Below is a small trained network, with its code and all its weights. Each question gives an input and a target symbol and asks what happens when units are switched off, that is, made to give their printed mean instead of their output.

import numpy as np


def w(rows, s, z=0):
    codes = np.array(rows[::2]) - 128.0
    scale = np.full(codes.shape[1], s)
    scale[-1] = z or s
    return codes * scale


def norm(h):
    return h / np.sqrt((h * h).mean(-1, keepdims=True) + 1e-5)


def f(y):
    return y / 2 * (1 + np.tanh(0.7978845608 * (y + 0.044715 * y**3)))


def softmax(a):
    e = np.exp(a - a.max(-1, keepdims=True))
    return e / e.sum(-1, keepdims=True)


def log_softmax(a):
    a = a - a.max(-1, keepdims=True)
    return a - np.log(np.exp(a).sum(-1, keepdims=True))


def net(x, mask):
    ids = ['αβγδεζηθλξπστφψω'.index(c) for c in x.split()]
    T = len(ids)
    res = E[ids] + P[:T]
    u = 0
    for l in range(2):
        r = norm(res)
        for j in range(3):
            rows = slice(3 * j, 3 * j + 3)
            q, k, v = (r @ M[l][rows].T for M in (Q, K, V))
            z = softmax(np.where(np.tri(T) > 0, q @ k.T / 3**0.5, -1e9)) @ v
            o = O[l][rows]
            res = res + np.where(mask[u + j], z, o[:, -1]) @ o[:, :-1]
        u += 3
        y = f(norm(res) @ A[l][:, :-1].T + A[l][:, -1])
        res = res + np.where(mask[u : u + 16], y, B[l][:, -1]) @ B[l][:, :-1]
        u += 16
    return log_softmax(norm(res)[-1] @ U[:, :-1].T + U[:, -1])


Q, K, V, O, A, B = {}, {}, {}, {}, {}, {}
E = w([
[52,183,131],'α',
[34,169,123],'β',
[121,140,116],'γ',
[133,141,131],'δ',
[109,144,139],'ε',
[153,135,131],'ζ',
[13,193,167],'η',
[140,159,160],'θ',
[202,93,143],'λ',
[105,103,123],'ξ',
[135,146,245],'π',
[150,94,131],'σ',
[160,137,141],'τ',
[140,135,145],'φ',
[73,171,121],'ψ',
[87,191,212],'ω',
],0.011)
P = w([
[142,78,94],'0',
[110,250,120],'1',
[82,30,160],'2',
[150,75,108],'3',
[167,190,129],'4',
[72,56,188],'5',
[143,92,110],'6',
[161,173,136],'7',
[56,21,157],'8',
],0.021)
Q[0] = w([
[220,145,13],'L0H0',
[140,120,43],'L0H0',
[214,80,216],'L0H0',
[120,84,204],'L0H1',
[153,157,90],'L0H1',
[71,134,170],'L0H1',
[201,161,69],'L0H2',
[254,78,217],'L0H2',
[92,114,128],'L0H2',
],0.011)
K[0] = w([
[142,101,33],'L0H0',
[136,123,66],'L0H0',
[192,135,166],'L0H0',
[91,106,142],'L0H1',
[163,118,170],'L0H1',
[170,97,104],'L0H1',
[169,172,114],'L0H2',
[230,135,5],'L0H2',
[151,128,99],'L0H2',
],0.015)
V[0] = w([
[159,10,197],'L0H0',
[54,244,100],'L0H0',
[178,86,52],'L0H0',
[134,212,84],'L0H1',
[113,115,137],'L0H1',
[107,69,66],'L0H1',
[85,138,254],'L0H2',
[116,186,171],'L0H2',
[150,154,100],'L0H2',
],0.0092)
O[0] = w([
[147,43,99,251],'L0H0',
[55,114,160,11],'L0H0',
[133,162,240,169],'L0H0',
[77,154,218,25],'L0H1',
[145,97,128,148],'L0H1',
[107,127,1,232],'L0H1',
[236,63,147,86],'L0H2',
[141,142,216,38],'L0H2',
[88,129,130,99],'L0H2',
],0.0063,0.0031)
A[0] = w([
[173,100,65,137],'L0N0',
[114,90,143,55],'L0N1',
[106,248,183,36],'L0N2',
[90,110,84,26],'L0N3',
[165,95,104,116],'L0N4',
[133,142,86,1],'L0N5',
[179,140,156,249],'L0N6',
[133,140,99,3],'L0N7',
[163,201,119,184],'L0N8',
[70,196,143,20],'L0N9',
[96,44,150,131],'L0N10',
[110,121,92,99],'L0N11',
[113,185,85,119],'L0N12',
[147,126,163,69],'L0N13',
[132,141,97,8],'L0N14',
[71,146,165,30],'L0N15',
],0.017,0.0046)
B[0] = w([
[128,154,178,227],'L0N0',
[107,120,98,145],'L0N1',
[101,194,84,231],'L0N2',
[125,126,153,156],'L0N3',
[112,139,173,188],'L0N4',
[163,123,140,116],'L0N5',
[86,158,122,198],'L0N6',
[177,112,142,112],'L0N7',
[142,203,8,212],'L0N8',
[116,90,104,156],'L0N9',
[97,157,105,254],'L0N10',
[134,114,198,148],'L0N11',
[150,153,136,154],'L0N12',
[143,116,137,120],'L0N13',
[179,105,133,113],'L0N14',
[170,116,111,126],'L0N15',
],0.012,0.0078)
Q[1] = w([
[102,155,147],'L1H0',
[153,137,253],'L1H0',
[132,111,45],'L1H0',
[96,162,124],'L1H1',
[168,123,133],'L1H1',
[159,75,175],'L1H1',
[58,117,171],'L1H2',
[181,172,174],'L1H2',
[145,195,210],'L1H2',
],0.016)
K[1] = w([
[136,146,101],'L1H0',
[228,63,117],'L1H0',
[87,137,122],'L1H0',
[123,135,105],'L1H1',
[153,150,64],'L1H1',
[132,179,169],'L1H1',
[153,135,255],'L1H2',
[133,110,90],'L1H2',
[213,62,61],'L1H2',
],0.019)
V[1] = w([
[74,8,18],'L1H0',
[217,220,86],'L1H0',
[34,220,158],'L1H0',
[163,198,208],'L1H1',
[255,86,109],'L1H1',
[172,219,91],'L1H1',
[4,219,151],'L1H2',
[73,5,134],'L1H2',
[232,210,139],'L1H2',
],0.0097)
O[1] = w([
[158,2,138,138],'L1H0',
[98,152,65,112],'L1H0',
[104,139,119,230],'L1H0',
[56,123,147,96],'L1H1',
[88,149,174,3],'L1H1',
[64,86,111,49],'L1H1',
[92,238,179,182],'L1H2',
[36,59,242,107],'L1H2',
[161,126,61,148],'L1H2',
],0.0088,0.0049)
A[1] = w([
[139,209,100,64],'L1N0',
[184,87,235,164],'L1N1',
[154,153,186,104],'L1N2',
[115,35,68,201],'L1N3',
[190,43,63,96],'L1N4',
[61,107,116,141],'L1N5',
[129,215,148,181],'L1N6',
[75,71,205,58],'L1N7',
[54,156,41,143],'L1N8',
[115,121,109,141],'L1N9',
[80,51,132,2],'L1N10',
[134,141,8,240],'L1N11',
[88,84,121,49],'L1N12',
[145,202,114,101],'L1N13',
[86,160,189,126],'L1N14',
[94,199,114,54],'L1N15',
],0.013,0.0051)
B[1] = w([
[88,62,117,186],'L1N0',
[122,168,193,165],'L1N1',
[106,130,176,124],'L1N2',
[153,170,201,209],'L1N3',
[137,254,71,160],'L1N4',
[167,148,98,171],'L1N5',
[77,61,138,200],'L1N6',
[130,161,40,183],'L1N7',
[172,167,118,223],'L1N8',
[205,123,71,141],'L1N9',
[137,82,103,162],'L1N10',
[198,116,125,254],'L1N11',
[199,59,84,142],'L1N12',
[110,26,133,180],'L1N13',
[96,131,87,151],'L1N14',
[130,115,66,166],'L1N15',
],0.0083,0.0094)
U = w([
[70,249,73,3],'α',
[174,229,146,153],'β',
[140,144,102,93],'γ',
[152,137,137,160],'δ',
[66,162,176,209],'ε',
[83,139,149,155],'ζ',
[125,120,122,88],'η',
[141,100,174,217],'θ',
[91,127,104,87],'λ',
[197,27,95,42],'ξ',
[94,77,114,124],'π',
[33,128,124,135],'σ',
[104,150,149,169],'τ',
[164,115,175,212],'φ',
[105,63,155,192],'ψ',
[140,114,110,98],'ω',
],0.017,0.0048)

Each question gives the input, a string of symbols that net reads in full, and the target symbol t.
The units are the heads (3 rows each of Q, K, V and O) and the neurons (one row each of A and B). Each row of codes is followed by its name. A weight is (code - 128) times the scale printed after its matrix; where a second scale follows, it is the last column's (O, A, B and U).
mask holds one flag per unit, layer by layer, with each layer's heads first. A switched-off unit (its flag False) gives its mean, the last column of its rows in O or B, instead of its output. The means were averaged over made-up inputs and are rounded, as every weight is.
A unit's drop is (log p(t) with every unit on - log p(t) with that unit switched off) / (log p(t) with every unit on - log p(t) with every unit switched off).
The circuit of an input: a set's keep is (log p(t) with only the set's units on - log p(t) with every unit switched off) / (log p(t) with every unit on - log p(t) with every unit switched off). Starting from the 12 units with the biggest drops (on a tie, the unit counted first), units are removed one at a time, each time the one whose removal leaves the highest keep (on an exact tie, the one counted first), for as long as the keep stays at least 0.8.
circuit, biggest first: the units of the circuit, biggest drop first
unit that matters most: the unit with the biggest drop
k most important neurons: the k neurons with the biggest drops, biggest first
top k neurons in layer l: the k neurons of layer l with the biggest drops, biggest first
which heads matter: for each layer, one digit per head in row order, 1 if its drop is at least 0.15 and else 0, layers parted by /
input ω φ σ ψ γ λ, target α: top 4 neurons in layer 1 : [L1N13, L1N11, L1N0, L1N6]
input ε α ψ ψ φ λ, target α: circuit, biggest first : [L1H2]
input ψ ζ ω β φ ε ω, target ε: circuit, biggest first : [L0N8, L0N2, L1H2]
input β δ λ α ω α α, target ε: circuit, biggest first : [L0N8, L1H2]
input θ γ ω α η β λ ω σ, target ξ: circuit, biggest first : [L0N2, L1N12]
input ζ β λ β γ φ, target σ: top 2 neurons in layer 1 : [L1N4, L1N11]
input θ β ψ λ β β, target ξ: circuit, biggest first : [L0N2, L0N6, L0H2]
input ω ζ φ, target ψ: circuit, biggest first : [L0N8, L0N2]
input λ γ λ ω ψ σ θ σ β, target β: 2 most important neurons : [L0N2, L0N6]
input λ β λ λ, target β: top 3 neurons in layer 0 : [L0N0, L0N2, L0N8]
input λ β θ ξ β ω λ, target β: which heads matter : 110 / 001
input φ α α λ ω ψ δ, target ξ: 4 most important neurons : [L0N10, L0N6, L0N2, L0N4]
input ψ ξ ξ, target α: which heads matter : 111 / 011
input σ σ ω λ ω λ, target ξ: top 3 neurons in layer 0 : [L0N0, L0N2, L0N8]
input λ λ ω λ λ β, target ξ: which heads matter : 100 / 000
input ψ ω φ, target α: which heads matter : 111 / 011
input ψ ω λ λ β τ, target ξ: 3 most important neurons : [L0N0, L0N2, L0N8]
input θ ψ λ θ θ η, target β: which heads matter : 100 / 001
input λ λ λ ω, target β: top 4 neurons in layer 0 : [L0N0, L0N2, L0N4, L0N8]
input λ λ α, target ξ: unit that matters most : L0N0
input β β λ λ φ λ σ, target ε: which heads matter : 000 / 000
input λ ψ β β, target β: 3 most important neurons : [L0N0, L1N4, L0N2]
input ω α φ, target ψ: 2 most important neurons : [L0N8, L0N4]
input β α λ, target σ: 2 most important neurons : [L0N11, L0N8]
